Below is a small trained network, with its code and all its weights. Each question gives an input and a class and asks what happens when units are switched off, that is, made to give their printed mean instead of their output.

import numpy as np


def w(rows, s, z=0):
    codes = np.array(rows[::2]) - 128.0
    scale = np.full(codes.shape[1], s)
    scale[-1] = z or s
    return codes * scale


def norm(h):
    return h / np.sqrt((h * h).mean(-1, keepdims=True) + 1e-5)


def f(y):
    return y / 2 * (1 + np.tanh(0.7978845608 * (y + 0.044715 * y**3)))


def log_softmax(a):
    a = a - a.max(-1, keepdims=True)
    return a - np.log(np.exp(a).sum(-1, keepdims=True))


def net(x, mask):
    res = np.array(x, float).reshape(1, 7) / 4 @ E
    u = 0
    for l in range(3):
        y = f(norm(res) @ A[l][:, :-1].T + A[l][:, -1])
        res = res + np.where(mask[u : u + 5], y, B[l][:, -1]) @ B[l][:, :-1]
        u += 5
    return log_softmax(norm(res)[-1] @ U[:, :-1].T + U[:, -1])


A, B = {}, {}
E = w([
[146,139,133,110,116],'x0',
[33,214,121,131,103],'x1',
[134,140,123,122,136],'x2',
[127,130,125,129,133],'x3',
[182,148,132,216,96],'x4',
[128,131,125,127,132],'x5',
[144,123,254,123,133],'x6',
],0.0081)
A[0] = w([
[251,99,165,182,229,2],'0.n1',
[219,27,2,106,146,75],'0.n2',
[103,121,25,34,158,60],'0.n3',
[187,55,141,87,197,240],'0.n4',
[153,41,170,93,226,171],'0.n5',
],0.008,0.0022)
B[0] = w([
[147,71,152,189,91,220],'0.n1',
[101,167,138,128,253,254],'0.n2',
[74,66,137,171,107,220],'0.n3',
[148,140,179,90,69,236],'0.n4',
[88,180,174,70,74,225],'0.n5',
],0.015,0.005)
A[1] = w([
[158,128,98,213,228,137],'1.n1',
[99,166,253,185,117,122],'1.n2',
[197,144,180,205,214,120],'1.n3',
[100,131,231,111,146,150],'1.n4',
[26,143,147,4,201,6],'1.n5',
],0.011,0.0019)
B[1] = w([
[183,218,171,70,64,178],'1.n1',
[136,175,1,54,227,255],'1.n2',
[152,165,12,52,172,191],'1.n3',
[210,127,164,183,203,236],'1.n4',
[203,17,98,130,106,254],'1.n5',
],0.0095,0.0085)
A[2] = w([
[161,40,145,64,193,102],'2.n1',
[212,50,123,185,226,140],'2.n2',
[112,24,57,124,12,3],'2.n3',
[252,113,125,191,94,70],'2.n4',
[152,188,85,189,40,56],'2.n5',
],0.012,0.0013)
B[2] = w([
[34,175,133,246,114,251],'2.n1',
[124,20,134,92,18,255],'2.n2',
[227,187,91,66,189,189],'2.n3',
[32,78,64,141,181,171],'2.n4',
[119,138,251,140,124,149],'2.n5',
],0.014,0.01)
U = w([
[93,9,125,136,106,145],'0',
[202,155,52,66,166,3],'1',
[108,192,233,129,116,170],'2',
],0.013,0.00023)

Each question gives the input, the list of numbers given to net, and the class t.
The units are the neurons (one row each of A and B). Each row of codes is followed by its name. A weight is (code - 128) times the scale printed after its matrix; where a second scale follows, it is the last column's (A, B and U).
mask holds one flag per neuron, layer by layer. A switched-off neuron (its flag False) gives its mean, the last column of its row in B, instead of its output. The means were averaged over made-up inputs and are rounded, as every weight is.
A unit's drop is (log p(t) with every unit on - log p(t) with that unit switched off) / (log p(t) with every unit on - log p(t) with every unit switched off).
The circuit of an input: a set's keep is (log p(t) with only the set's units on - log p(t) with every unit switched off) / (log p(t) with every unit on - log p(t) with every unit switched off). Starting from the 12 units with the biggest drops (on a tie, the unit counted first), units are removed one at a time, each time the one whose removal leaves the highest keep (on an exact tie, the one counted first), for as long as the keep stays at least 0.8.
circuit, biggest first: the units of the circuit, biggest drop first
top k neurons: the k neurons with the biggest drops, biggest first
top k neurons in layer l: the k neurons of layer l with the biggest drops, biggest first
drop when u is switched off: that unit's drop, to one decimal
input [-2,1,-3,-2,7,1,6], class 1: top 2 neurons in layer 1 : (1.n2; 1.n3)
input [-3,-2,1,8,-2,4,2], class 2: circuit, biggest first : (0.n5)
input [-4,-7,5,-4,-1,5,7], class 2: top 4 neurons : (0.n5; 1.n5; 0.n4; 2.n2)
input [-6,5,-1,8,-1,-4,-1], class 1: top 2 neurons : (0.n2; 1.n4)
input [-2,-5,3,5,0,-2,6], class 2: top 4 neurons : (0.n5; 1.n5; 0.n4; 2.n2)
input [3,1,-8,3,6,1,0], class 2: top 3 neurons : (1.n5; 1.n4; 2.n5)
input [-2,-2,-6,0,6,-3,-5], class 1: top 2 neurons : (1.n3; 2.n1)
input [0,-3,4,-6,-6,-2,2], class 2: top 3 neurons : (0.n5; 0.n4; 2.n2)
input [7,5,-8,-8,1,4,-3], class 2: top 3 neurons in layer 1 : (1.n5; 1.n2; 1.n3)
input [2,2,-3,-2,-4,2,-2], class 1: top 3 neurons : (2.n3; 0.n2; 1.n4)
input [-6,4,-6,-1,2,0,-8], class 2: top 2 neurons in layer 1 : (1.n5; 1.n2)
input [3,1,1,-1,5,2,-6], class 2: top 2 neurons : (1.n1; 1.n2)
input [-7,1,-7,6,-1,-6,-3], class 1: top 2 neurons in layer 0 : (0.n3; 0.n1)
input [6,1,-4,-4,2,-3,-2], class 2: top 2 neurons in layer 0 : (0.n5; 0.n2)
input [1,7,2,5,-1,7,7], class 0: top neuron : (0.n1)
input [-6,5,-3,-4,7,-3,-4], class 2: drop when 2.n5 is switched off : 0.2
input [5,-7,-5,2,-4,-2,1], class 2: drop when 0.n4 is switched off : 0.9
input [0,-4,-1,-6,2,0,-3], class 1: drop when 0.n2 is switched off : 3.3
